data =
0.613,-0.922,-1.616,0.381,-0.240,-1.232,2.964,0.534,0.887,0.377
3.222,2.275,2.398,-0.431,-1.489,3.698,-0.238,-0.517,0.820,1.333
-1.589,-0.729,-0.543,-1.486,0.928,-6.533,-0.594,-0.458,-1.307,-2.217
1.307,0.358,0.795,-0.438,-0.657,1.358,0.300,-0.483,1.058,0.824
0.350,0.448,2.010,0.075,-0.231,0.499,-1.031,-1.106,-0.276,-0.213
-0.496,0.093,0.163,0.767,0.688,-0.348,-0.408,-0.087,-0.963,-0.656
1.518,-0.823,0.768,-1.220,-0.564,-0.674,1.904,-0.857,1.804,0.624
-1.657,0.154,1.312,-0.602,1.599,-6.598,-1.840,-1.040,-3.140,-3.366
1.466,0.224,-0.888,0.352,-0.975,3.296,1.594,0.766,1.647,1.821
-2.782,-0.847,-0.479,0.439,-0.026,-0.434,-1.719,0.389,-0.970,-0.551
-3.769,-1.777,0.093,1.333,0.915,-0.965,-1.909,-0.390,-1.457,-1.217
2.797,1.771,0.979,-1.456,-0.402,-0.335,0.427,-0.231,0.359,0.169
-2.222,0.197,-0.676,-1.055,0.660,-5.928,-1.685,0.484,-2.635,-2.542
-0.508,-0.541,0.006,-1.821,0.524,-5.568,-0.248,-0.941,-0.352,-1.555
3.071,0.968,2.446,0.229,-0.655,4.826,0.962,-0.735,1.454,1.613
0.788,1.011,1.034,-0.417,-0.659,2.989,-1.483,-0.284,0.670,0.994
Rows and columns are counted from 1.
row 1 col 1 -> 0.613
row 12 col 2 -> 1.771
row 16 col 8 -> -0.284
row 11 col 6 -> -0.965
row 13 col 2 -> 0.197
row 2 col 9 -> 0.820
row 1 col 8 -> 0.534
row 2 col 4 -> -0.431
row 13 col 9 -> -2.635
row 5 col 1 -> 0.350
row 5 col 10 -> -0.213
row 5 col 6 -> 0.499
row 15 col 7 -> 0.962
row 10 col 8 -> 0.389
row 10 col 3 -> -0.479
row 9 col 3 -> -0.888
row 7 col 2 -> -0.823
row 1 col 10 -> 0.377
row 15 col 1 -> 3.071
row 15 col 8 -> -0.735
row 4 col 6 -> 1.358
row 7 col 8 -> -0.857
row 10 col 7 -> -1.719
row 7 col 1 -> 1.518
row 12 col 7 -> 0.427
row 10 col 2 -> -0.847
row 16 col 10 -> 0.994
row 14 col 4 -> -1.821
row 6 col 5 -> 0.688
row 12 col 10 -> 0.169
row 2 col 2 -> 2.275
row 15 col 4 -> 0.229
row 16 col 6 -> 2.989
row 4 col 7 -> 0.300
row 2 col 5 -> -1.489
row 6 col 4 -> 0.767
